In the rows, 128 means zero.
Facts:
befur {drumom=trera, groval=fiza, rigrir=935}
bepa {drumom=voses, groval=rukler, rigrir=735}
bibi {drumom=klive, rigrir=935}
bradun {drumom=kipi, rigrir=935}
brupes {rigrir=524}
dadofan {rigrir=841}
dimuk {groval=skidrugel,sodu,troplem, rigrir=524}
dirar {groval=padebram, rigrir=605}
doru {drumom=pagrus, groval=skidrugel, rigrir=841}
dovek {rigrir=605}
drasta {groval=zuvek, rigrir=43}
dreplestum {rigrir=935}
drifles {rigrir=524}
drigon {drumom=dritazol, rigrir=935}
dritazol {rigrir=935}
drudinor {drumom=ligrul, groval=pludum,zason, rigrir=841}
dutra {drumom=brupes, rigrir=605}
fiza {groval=kurol,flugi, rigrir=735}
flebor {drumom=steskel, rigrir=935}
flepon {drumom=mezen, groval=vano, rigrir=935}
flobraski {drumom=pupon, rigrir=935}
fluditul {drumom=moma, groval=klive, rigrir=524}
flugi {groval=kurol, rigrir=605}
foske {groval=klive, rigrir=935}
fotabrik {rigrir=524}
gikle {drumom=flugi, groval=lota,staplok,tumir, rigrir=524}
gitrobru {drumom=sufol, groval=plizi,tidam, rigrir=841}
goflir {rigrir=935}
gokil {drumom=klamas, groval=trudra,flugi, rigrir=735}
goze {drumom=trukledran, groval=gokil,senim, rigrir=735}
grabozes {drumom=stetri, groval=klukla, rigrir=935}
gradru {groval=brupes,keklus,flebor,kagresak, rigrir=43}
grira {drumom=vaskos, groval=kurol,flebor, rigrir=935}
groruklel {groval=trudra,kurol, rigrir=935}
kagresak {groval=perar, rigrir=935}
kavonin {drumom=flepon, rigrir=735}
kazur {groval=kurol, rigrir=735}
keklus {drumom=bepa, rigrir=841}
kipi {drumom=meston, groval=tidam,groruklel, rigrir=605}
klamas {drumom=toseba, rigrir=935}
klaski {drumom=dirar, groval=trefleplim, rigrir=935}
klibrek {drumom=vano, groval=klidol,keklus, rigrir=841}
klidol {drumom=nofe, rigrir=935}
klive {drumom=trepi, rigrir=524}
kloko {drumom=livek, groval=klaski,kagresak, rigrir=935}
klosaplum {groval=liklu, rigrir=524}
klukla {rigrir=841}
kurol {rigrir=935}
laragra {groval=keklus, rigrir=735}
lelim {rigrir=735}
ligrul {groval=laragra, rigrir=524}
liklu {drumom=mabok, groval=kurol, rigrir=935}
livek {groval=laragra,padebram, rigrir=935}
lota {rigrir=841}
mabok {groval=keklus,troplem, rigrir=935}
mapas {groval=kurol, rigrir=935}
meston {drumom=dadofan, rigrir=841}
mezen {drumom=roler, groval=padebram, rigrir=524}
misul {drumom=klaski, groval=fotabrik, rigrir=935}
modave {groval=keklus, rigrir=605}
moma {drumom=perar, groval=keklus, rigrir=935}
monel {drumom=grabozes, rigrir=43}
motru {drumom=troplem, rigrir=735}
mulas {drumom=fotabrik, groval=staplok,tumir,klive, rigrir=524}
nekestim {groval=bepa,zofo, rigrir=605}
nofe {groval=plizi,kurol, rigrir=935}
padebram {rigrir=935}
pagrus {rigrir=841}
pepir {rigrir=935}
perar {rigrir=524}
pirir {groval=grira, rigrir=43}
pletran {drumom=zunil, groval=skidrugel, rigrir=524}
plizi {groval=kazur, rigrir=43}
pludum {groval=zofo, rigrir=524}
pubim {rigrir=605}
pupon {rigrir=841}
roler {rigrir=605}
roso {drumom=sefir, groval=mezen, rigrir=935}
rotrir {groval=bradun,nofe, rigrir=605}
rukler {drumom=klosaplum, groval=skidrugel,kurol, rigrir=841}
sefir {drumom=tugrek, groval=flugi, rigrir=841}
segrir {drumom=rukler, rigrir=935}
selo {drumom=modave, rigrir=841}
senim {groval=trefleplim,lelim,keklus, rigrir=841}
sestesus {drumom=staplok, rigrir=735}
skidrugel {groval=kurol,kazur, rigrir=935}
sodu {drumom=bradun, groval=mabok, rigrir=935}
sozepe {groval=trukledran, rigrir=524}
staplok {drumom=flobraski, groval=trefleplim, rigrir=524}
steskel {groval=trudra,goflir, rigrir=735}
stetri {drumom=keklus, rigrir=43}
stoplodrak {groval=lota,staplok, rigrir=43}
stuke {drumom=veflol, rigrir=935}
stuplek {groval=staplok, rigrir=43}
sufol {rigrir=524}
tapuvil {drumom=gradru, rigrir=935}
tidam {groval=mabok,misul, rigrir=605}
toseba {drumom=stoplodrak, groval=dreplestum,ligrul, rigrir=524}
trefleplim {drumom=laragra, rigrir=935}
trepi {drumom=vatuplil, groval=plizi, rigrir=524}
trera {groval=zofo,sodu, rigrir=605}
trobo {groval=pubim, rigrir=43}
troplem {groval=kurol, rigrir=605}
trudra {groval=kurol, rigrir=735}
trukledran {drumom=drifles, groval=kurol, rigrir=524}
tugrek {rigrir=735}
tumir {groval=kurol,zunil, rigrir=935}
vano {groval=troplem, rigrir=524}
vaskos {drumom=mulas, rigrir=935}
vatuplil {groval=dreplestum, rigrir=841}
vedra {drumom=selo, groval=dimuk, rigrir=935}
veflol {groval=stuplek, rigrir=43}
voses {rigrir=524}
zason {groval=padebram, rigrir=935}
zisir {groval=stetri, rigrir=935}
zitoflas {groval=pupon,troplem, rigrir=43}
zofo {groval=mabok, rigrir=43}
zunil {drumom=zisir, groval=plizi,kurol,kazur, rigrir=935}
zuvek {drumom=dovek, rigrir=935}

Known rows:
[117 132  79 150 168  88 133 151 110 126 150 126  69 141 128 150 132 153
 118 138  96 134 196 109 135 130 109 138 144 151 144  88  83 105 118 185
 124 129 146 121  88 104 134 111 107  83 136 121 137 126  86 124  98] : segrir
[131 122 106 152 111 162 145 126 129 133 120 125 141 141 116 128 130 113
 137 127 129 133 114 119 105 119 140 121 118 137 117 148 123 112 131 104
 110 112 116 130 132 135 127 140 127 124 135 124 135 112 155 115  93] : vano
[126 131 121 126  95 175 147 151 141 134 140 118 166 162 137 178 126 121
 123 134 144 179 130 145 101 149 114 135 103 158 126 141 137 149 121  67
 116 116 127  96 154 145 152 117 111 152 136 139 143 131 144 124 116] : nekestim
[ 88 156 106 168 147 123 128 133 112 144 127 130 102 189  94 115 148 150
 156 102  50 105 199 111 184  83  90  91 112 181 103  78 123 122 124 153
 150 122 142 124  83 146 128 122 116 123 146 152 168 127 151 133  79] : drudinor
[122 119  96 122 108 137 140 153 128  97 150  99 151 123 136 173 119 130
 118 132 142 171 127 148 111 144 133 145 119 121 159 140 128 173 130 154
 136 133 130 111 102 105 111 122 139 101 123 120 117 123  85 107 168] : roler
[144 148 105 136 152 114 137 133 144 124 164 109 101 130 146 136 102 158
 138 145 123 141 189 140 129 146 135 111 157 138 145  83 103 151 125 174
 115 143 135 136 114 102 123 111 108 111 114 114 111 140  78 110 137] : tapuvil
[124 113 126 114 156 151 114 151  90 137 137 151 129 124 131 128 143 127
 100 141 121 135 151 130 146 149 117 148 155 138 122 111 119 134 111 129
 168 118 133 107 107 157 148 125 150 134 143 135 135 128  82 139 135] : fluditul
[150 128  98 163 143 149 146 126 110 135 125 150 116 140 133 117 112 120
 139 159 154 136 150 111  90 121 155 102 139 125 124 126  95  82 128 136
  95 104 111 153 122 122 141 138 113 121 136 120 126 110 158  99  60] : kazur
[ 99 120 115 115 142 160 118 113 141 139 122 118 141 146 127 135 157 116
 130  95 101 127 151 140 143 100 133 119 119 137 112 139 157 151 120 101
 109 142 134 117 160 146 112 123 133 128 129 146 126 106 137 137 124] : modave
[149 130 141 131 110 116 158 147 141 121 156 118 120 123 125 123  99  91
 111 111 143  93 113 124  92 118 140 148 115 127 134 117 100 107 152 172
 154 106 107 122 117 143 120 154  99 131 153 146 119 103 143 133  93] : bradun
[119 124 123 110 138 174  99 157  77 117 113 145 125 135 141 113 146 122
  88 122 116 115  87 127 117 139 128 146 140 133  94 135 146  92 118  75
 171 104 149 107 144 176 170 111 191 165 136 128 123  95  72 187 131] : mulas
[121 123 105 145 113 108 130 152 130 117 138  97 120 118 118 141 121 146
 115 117  98 133 114 135 143 160 115 146 133 142 137 126 123 138 133 148
 144 126 134 133 113  95 120 119 161 121 124 113 128 127  76 120 164] : zisir
[165 170 165 104 142 124  96  62 144 128 114 135 135  99 166  89 112 155
 155 160 158 115 132 141 124  93 138  82 156  86 130 103 132 158 134 165
  94 161  98 160 147 159 110 149  96 166 116 120  95 143 173  98 115] : flebor
[132 133 136 128 127 118 139 130 140 133 139 136 124 142 123 132 129 141
 143 140 136 124 132 115 132 123 111 119 120 133 116 121 119 141 134 130
 124 133 128 120 110 130 131 123 116 122 119 135 135 150 151 134 139] : misul
[116 141 115 123 127  94 134  94 182 139 135  80 107 134 140 140 112 149
 151  80  90 120 139 148 146 134 135 113 137 146 106 121 145 168 128 103
  84 163 142 131 184  83 114  96 119 105 103 132 111 127 121 137 165] : dirar
[128 147 125 141  94 153 162 157 139 151 160 101 140 161 131 124 102 107
 112  98 111  96 132 145 123 125 122 128 125 160 105 101 129 106 147 114
 162 103 106 112 152 153 144 145 103 162 161 167 127 109 140 143  65] : kipi
[120 113 136 104 140 106 126 111 158 122 130 128 115 121 124 128 145 129
 125 112 133 125 125 121 139  91 125 130 109 114 150 139 122 141 123 155
 116 147 140 117 114 117  98 122 111  97 109 129 118 123 156 132 149] : dreplestum
[144 122 120 117 105  97 129 117 155 111 139  91 128  94 141 140 110 138
 125 115 141 131  99 149 119 171 136 147 130 112 142 132 133 142 138 130
 112 150 132 134 147  90 110 116 154 122 104 117 111 139 101 128 183] : tugrek
[103 126 128 100 160 165 106 125 114 143 128 135 126 130 137 121 153 113
 112 117 108 123 150 139 152 108 122 126 138 128 108 127 154 146 111 116
 138 135 133 116 155 159 133 118 127 132 136 147 110 111 106 145 135] : senim

Rows:
No name comes twice in this set of rows, the named rows included.
[177 143 146 139 131 101 115  64 127 102  93 159 122  88 135  68  98 117
 150 181 184 106  89 102  85  84 153  88 135  42 157 149 114 102 140 196
  91 131  89 186 110 147 111 173 110 152 118 105 114 142 219  83  78] => kurol
[159 132 205  61 139 119  95  56 191 126  78 147 124  69 135  72 151 121
 184 119 173 123 126 154 156  78 177  93  85  95 155 152 156 147 134 144
 104 168 121 172 164  93  88 162  58 134  79 125  67 155 170 140 149] => keklus

Now the same nodes, written a new way:
Known rows:
[136 193 113 145 119 116 136 129  56 116 147 128 147 124 146 114 111  98
 138 146 124  92 175 135 134 117 128  64 135 127 127 115 101 110 140 123
  86 142 118] : klive
[140 142  89 133  87 113  99 135 118 103 108 110  90 144 111 135 149  97
 162 120 114 103 148 131 140 107 105 142 137 141 112 108 126 168 131 130
 136 129 109] : klidol
[176 152  99 144  88 116 116 130 113 103 117 119  91 159  80 129 161  99
 171 137 108 100 213 123 152 109  89 159 132 140  76  74 139 178 151 141
  70 104  90] : keklus
[138 124 123 126 131 154 106 121  92 132 131 122 116 110 135 117 128  95
 125 170 131 134 149 120 155 129 119  93 135 118 118 150 149 137 121 124
 122 144 121] : klukla
[120 111 133  95  98 137 126 104 106  90 105 120 110 114  81 126 160 104
 113 125 128 119 141 148 183 113 140 118 159 144 122  98 157 156 121 122
 122 126  95] : kagresak
[136 120 128 115 151 139 128 123 106 128 130 128 122 105 126 128 127 116
 116 157 151 129 143 120 139 124 128 120 137 124 119 145 139 133 122 118
 110 138 134] : dadofan
[138 118 142 121 150 142 130 121 105 140 130 131 126 111 129 132 137 106
 109 162 149 122 142 119 150 135 121 131 129 125 104 156 146 120 117 114
 116 129 131] : pagrus
[115  91 136  56 105 112 145  96 172  78  82 120 134 119  89 160 152 181
 108  93 164 107  79 132 137 121 145 189 147 132 128 111 152 169 122  98
 126 123 150] : gradru
[150 120 128 133 140 136 107 140 107 130 138 134 102  94 130 104 136 113
 100 163 145 170 120 107 123 100 136 124 142 111 108 140 139 145 139 136
 104 142 104] : dovek
[126 110  93 125 180  92 132 111 167 164  97 109 119 150 128 116 100 149
 119 110 118 137 131 108 112 118 143 172 133 154 166 134 125 169 121 146
 189 145 164] : drudinor
[135 119 104 127  97 102 160 138 166 149 126 126  70 139  93 139 149 139
 146 122 111 125 120 129  95 116 121 154  86 135 105 110 104 169 163 138
  82 103 124] : mabok
[132 191 109 190 106 119 136 122  69 103 117 127 127 133 109 116 135  82
 136 119 145  77 181 143 159 105 134 100 144 164 101  78 132 144 147 132
 106 108  93] : trefleplim
[148 142 147 151  86 159 154 177 110 150 180 119 159 181  85 112 123 124
 170 133  57 155 198 154 139 161  93  38 113  94  99  72 135  95 148 149
  66 125 100] : kurol
[113 116 151 120 117 140 153 146 162 140 145 129 158 141 127 131 116 165
 132 103 105 151  91 141 105 153 132 112 111 109 138 111 108  91 138 132
 126 120 137] : rukler
[102 115 147 119 132 134 133 137 151 133 131 129 142 129 145 136 124 162
 122 109 132 151  85 139 110 143 133 125 124 117 148 136 123 102 123 125
 149 127 139] : rotrir
[122 115 131 129 111 131 167 147 145 175 151 135 106 150 100 126 137 119
 155 118  81 128 128 154 112 161 104  91  78 117 116 114 112  96 155 138
  80 112 124] : troplem
[119 156 104 151 135 116 130  97 102  98 108 136  95  90 117 116 123  84
 123  93 176  91 127 144 140 114 143 115 143 147 124  87 142 123 151 135
 113 110 104] : klaski
[152 114 132 129 123 108 114 124 158 100  98 144  93 117 117 142 158 132
 126 104 145 116 113 120 110 102 125 220 120 144 100 107 138 171 144 132
 115  95 129] : modave
[132 115 142 113 149 146 132 120 102 143 127 133 124 106 125 132 139  92
 113 148 145 111 149 133 149 134 109 140 126 134 116 162 134 103 112 115
 128 127 143] : tugrek

Rows:
No name comes twice in this set of rows, the named rows included.
[109 105 159 103 104 133 127 125 152 105 125 130 151 139 105 138 141 158
 122 101 117 141 100 138 135 129 139 131 136 116 143 112 135 115 119 125
 128 122 133] => pirir
[131 156 118 117 147  86 139  98  93  96 124 128 141  68 145 120 101 104
 112 105 210  93 129 146 129 125 133 154 143 139 157 103  99  92 139 126
 128 114 134] => veflol
[130 124 128 150 141 150 110 137  99 134 126 133 120 107 130 115 133 102
 108 156 143 146 131 120 134 110 137 124 133 138 113 147 141 134 122 130
 141 124 120] => selo
[135 194 118 175 123 105 154 113  66 105 123 134 147 116 129 120 125 102
 124 124 163  75 177 137 147 104 149 103 141 159 116  88 119 122 150 121
  91 110 100] => staplok
[107 164 132 136 145 104 165  95 109 119 108 148 137  97 143 133 116 132
  93 101 184  76 110 135 104 109 162 125 134 149 129 128 122 106 148 103
 102 123 147] => stoplodrak
[138  98 130  74 114 146 128  92  96  97 117 122 111 108  68 125 153 100
 120 133 137 114 153 139 178 125 132 106 153 120 120  91 165 150 124 127
  96 125  97] => perar
[125 105 129 131 195 100 130 113 116 172  98 123 156 154 139 118 122  83
 111 110 102 124 172 125 134 115 117 176 141 173 159 148 153 134  87 140
 191 140 179] => roso
[152 122 164 126 133 163 151 148 144 130 159 121 181 162 107 128 109 177
 139 129 129 161 158 135 131 163 119 102 130  96 116 101 140  93 137 132
  87 120 118] => flugi
[125 132 112 132  85  95 116 130 150 101  93 122 115 142 131 151 159 154
 134 118 130 106  92 124 121  87 123 203 133 158 122 133 120 183 130 111
 166 118 143] => klibrek
[135 128 117 122 125 132 134 120 111 153 154 127  85 110 117 119 135 103
 129 191 123 127 162 113 151 136 128 131 101 125 112 154  95 151 130 134
  94 127  99] => fotabrik
[139 131 113 166 116 152  72 149 101 129 136 122 100 117 136 100 142 101
 114 175 126 166 136 106 147  95 139  93 145 120 113 143 145 159 122 141
 136 143  87] => zuvek
[168 126  99 113 132 118 111 126 135 106  89 128 105 133 122 154 142 130
 150 108 145 104 142 109 100 121  81 173 143 126  92 126 168 156 145 121
  99 132 155] => ligrul

Now the same nodes, written a new way:
Known rows:
[150 114  92 132 144 127 119 117 126 121 113 132 132 129] : kavonin
[149 118  99 128 144 126 114 116 128 119 110 134 130 130] : sestesus
[114  90 129 174  65 107 139 138 146  88  94 140 158 150] : keklus
[133 126 157 142  75 109 138 144 129 125 109 134 120 147] : modave
[ 52 109 112 121 113 129  35 132 118 154 189 142  98 134] : zason
[110 124 141 132  92 119 112 141 128 131 133 133 112 140] : ligrul
[132 111  97 136 143 121 131 119 124 121 107 132 138 130] : flebor
[156 153 206 140 122 116 165 129 154 150 162 128 158 114] : troplem
[133 119  98 133 145 126 124 120 125 121 111 129 136 130] : motru
[145 129 164 130 151  91 173 133 153 141 161 136 148 102] : kurol
[137 134 164 126 128 106 150 139 145 137 162 130 135 111] : fiza
[166 133 152 138 134 105 150 131 149 130 179 124 154 108] : liklu
[122 125 123 117 143 125 128 118 128 132  94 140 118 128] : pupon
[117 152 160 123 124 159 121 119 127 147 125 125 127 132] : pludum
[154 133 103 111 114 138 123 148 119  93 132 108  95 128] : klaski
[145 137 122 133 129 141 116 120 125 127 136 121 137 131] : vedra
[139  99  86 145 142 126 130 121 116 130 111 122 132 127] : klamas
[134 116  99 132 143 127 128 120 123 122 114 129 137 130] : stuke
[115 133 137 121 124 133 129 132 124 131 116 129 115 130] : kagresak

Rows:
No name comes twice in this set of rows, the named rows included.
[142 134 110 117 124 139 122 138 121 106 135 114 108 127] => gikle
[140 142 167 117 129 114 151 142 142 130 163 125 123 109] => tumir
[135 127 147 125  73 114 143 157 126 107 106 123  98 143] => senim
[164 142 144 130 135 121 134 132 143 126 182 117 140 110] => zunil
[112 125 128 138 121 150 119 122 137 108 140 126 150 124] => bepa
[121 140 155 129 120 137 137 126 129 139 118 130 130 131] => zitoflas
[ 51 100  95 125 131 121  48 127 118 149 165 147 101 133] => padebram
[ 90  95  99 144 142 137 126 118 139  96 108 134 158 123] => stetri
[121 112  99 137 142 129 124 119 128 115 115 130 143 128] => monel
[167 143 149 138 138 123 137 124 145 134 174 121 151 111] => rukler
[106 111 115 141 125 141 120 124 137 105 129 128 150 126] => grabozes
[173 123  99 121 142 126 101 111 136 116 107 139 120 129] => flobraski
[126 129 148 132  99 117 135 138 128 127 111 132 120 139] => gradru
[147 121 114 137 121 124 123 131 128 124 145 121 128 125] => gokil

